Below are the code and all the weights of a small trained network. Each question names an input and a class and asks about switching units off, where a switched-off unit gives its printed mean instead of its output.

import numpy as np


def w(rows, s, z=0):
    codes = np.array(rows[::2]) - 128.0
    scale = np.full(codes.shape[1], s)
    scale[-1] = z or s
    return codes * scale


def norm(h):
    return h / np.sqrt((h * h).mean(-1, keepdims=True) + 1e-5)


def f(y):
    return np.maximum(y, 0)


def log_softmax(a):
    a = a - a.max(-1, keepdims=True)
    return a - np.log(np.exp(a).sum(-1, keepdims=True))


def net(x, mask):
    res = np.array(x, float).reshape(1, 4) / 4 @ E
    u = 0
    for l in range(3):
        y = f(norm(res) @ A[l][:, :-1].T + A[l][:, -1])
        res = res + np.where(mask[u : u + 4], y, B[l][:, -1]) @ B[l][:, :-1]
        u += 4
    return log_softmax(norm(res)[-1] @ U[:, :-1].T + U[:, -1])


A, B = {}, {}
E = w([
[71,81,195,76,109,89,138,171,151,95,99,131],'x0',
[163,171,234,92,85,148,99,133,77,97,128,1],'x1',
[100,209,157,126,126,179,102,163,89,105,137,132],'x2',
[196,43,205,146,115,128,95,100,177,207,60,146],'x3',
],0.0099)
A[0] = w([
[211,247,83,174,167,106,243,116,144,119,255,200,35],'L0N1',
[137,72,57,199,73,68,168,67,114,141,154,119,148],'L0N2',
[119,166,127,102,94,153,146,199,106,118,83,113,26],'L0N3',
[158,32,170,123,153,125,48,85,94,146,118,92,9],'L0N4',
],0.0061,0.0012)
B[0] = w([
[160,166,193,138,120,192,69,238,145,140,105,233,254],'L0N1',
[17,64,207,47,179,135,157,214,163,184,86,72,218],'L0N2',
[254,172,72,91,102,66,86,138,181,160,182,117,182],'L0N3',
[161,249,113,167,221,109,202,231,219,114,186,79,208],'L0N4',
],0.0081,0.0057)
A[1] = w([
[128,136,27,128,105,189,148,246,84,77,153,149,99],'L1N1',
[148,91,80,109,201,167,132,59,80,78,146,2,86],'L1N2',
[109,142,163,63,163,206,86,110,99,167,116,136,108],'L1N3',
[76,157,185,153,152,111,215,180,31,138,137,72,250],'L1N4',
],0.006,0.0013)
B[1] = w([
[112,136,61,137,120,200,80,187,236,67,132,179,253],'L1N1',
[134,136,144,50,97,203,36,2,177,145,204,139,149],'L1N2',
[112,32,178,116,183,38,112,200,188,122,73,139,182],'L1N3',
[124,131,68,188,102,201,96,52,106,209,76,173,219],'L1N4',
],0.0092,0.0056)
A[2] = w([
[84,98,165,74,43,40,53,105,29,150,94,109,252],'L2N1',
[192,155,208,122,117,217,22,49,39,106,153,150,116],'L2N2',
[244,198,252,129,66,160,218,99,19,197,134,46,72],'L2N3',
[130,100,110,106,111,229,65,253,191,182,58,195,197],'L2N4',
],0.0048,0.0012)
B[2] = w([
[201,114,189,199,189,56,127,82,156,173,171,116,141],'L2N1',
[79,38,67,113,176,94,156,130,121,154,111,152,156],'L2N2',
[90,210,138,87,151,67,88,193,32,70,176,254,168],'L2N3',
[139,117,147,185,44,159,157,15,51,79,120,56,252],'L2N4',
],0.0099,0.013)
U = w([
[118,173,131,174,73,242,89,147,148,53,135,160,252],'0',
[189,132,137,127,181,116,159,204,207,121,105,83,33],'1',
[33,86,97,99,130,138,148,92,86,95,78,142,84],'2',
[113,159,91,2,158,146,110,34,133,146,178,96,90],'3',
[133,48,191,177,93,142,153,44,195,223,92,73,159],'4',
[124,154,189,95,176,56,49,205,83,127,144,178,82],'5',
],0.012,0.0025)

Each question gives the input, the list of numbers given to net, and the class t.
The units are the neurons (one row each of A and B). Each row of codes is followed by its name. A weight is (code - 128) times the scale printed after its matrix; where a second scale follows, it is the last column's (A, B and U).
mask holds one flag per neuron, layer by layer. A switched-off neuron (its flag False) gives its mean, the last column of its row in B, instead of its output. The means were averaged over made-up inputs and are rounded, as every weight is.
A unit's drop is (log p(t) with every unit on - log p(t) with that unit switched off) / (log p(t) with every unit on - log p(t) with every unit switched off).
The circuit of an input: a set's keep is (log p(t) with only the set's units on - log p(t) with every unit switched off) / (log p(t) with every unit on - log p(t) with every unit switched off). Starting from all 12 units, units are removed one at a time, each time the one whose removal leaves the highest keep (on an exact tie, the one counted first), for as long as the keep stays at least 0.8.
circuit, biggest first: the units of the circuit, biggest drop first
top k neurons: the k neurons with the biggest drops, biggest first
top k neurons in layer l: the k neurons of layer l with the biggest drops, biggest first
drop when u is switched off: that unit's drop, to one decimal
input [3,7,0,-8], class 3: top 2 neurons : [L0N1; L1N2]
input [5,3,7,-1], class 4: circuit, biggest first : [L0N4; L2N1; L0N1; L2N3]
input [-2,5,-4,5], class 5: top 3 neurons : [L2N3; L1N1; L2N4]
input [-2,8,-4,-8], class 3: circuit, biggest first : [L1N2; L2N2]
input [4,-7,-5,-8], class 0: circuit, biggest first : [L1N1]
input [6,-5,-2,0], class 4: top 2 neurons : [L2N3; L1N1]
input [-3,4,1,-1], class 3: top 4 neurons : [L0N1; L1N2; L2N2; L0N2]
input [4,4,4,7], class 5: circuit, biggest first : [L1N1; L2N3]
input [-4,5,4,4], class 5: circuit, biggest first : [L2N3; L1N1]
input [-3,1,4,8], class 5: circuit, biggest first : [L1N1; L2N3; L1N4]
input [-5,-5,-5,-1], class 4: top 4 neurons : [L0N2; L2N3; L2N4; L0N4]
input [-6,4,-1,4], class 5: circuit, biggest first : [L2N3; L1N1]
input [-2,-2,8,8], class 4: top 2 neurons in layer 1 : [L1N3; L1N1]
input [4,5,1,4], class 5: circuit, biggest first : [L1N1; L2N3]
input [-3,8,-2,8], class 5: top neuron : [L2N3]
input [3,3,-1,5], class 5: top 2 neurons : [L1N1; L2N3]
input [-1,5,-8,-3], class 3: top 2 neurons : [L1N1; L2N4]
input [4,4,-4,6], class 1: top 2 neurons : [L0N4; L2N4]
input [4,-1,-1,1], class 4: top 3 neurons : [L2N3; L1N1; L0N1]
input [7,3,6,3], class 5: top 3 neurons : [L1N1; L0N3; L2N3]
input [3,3,4,0], class 5: top neuron : [L1N1]
input [5,4,-1,-6], class 3: top 3 neurons : [L0N1; L1N2; L0N4]
input [1,4,-7,3], class 1: top 3 neurons : [L0N4; L2N4; L1N1]
input [-3,5,0,0], class 3: top 2 neurons in layer 1 : [L1N2; L1N4]
input [-3,1,1,7], class 5: top 3 neurons in layer 1 : [L1N1; L1N3; L1N4]
input [-3,7,-6,-4], class 3: drop when L1N2 is switched off : 1.2
input [7,1,-3,-4], class 4: drop when L2N3 is switched off : 0.7
input [2,8,8,4], class 5: drop when L2N3 is switched off : 0.2
input [2,7,-4,-6], class 3: drop when L2N2 is switched off : 0.0
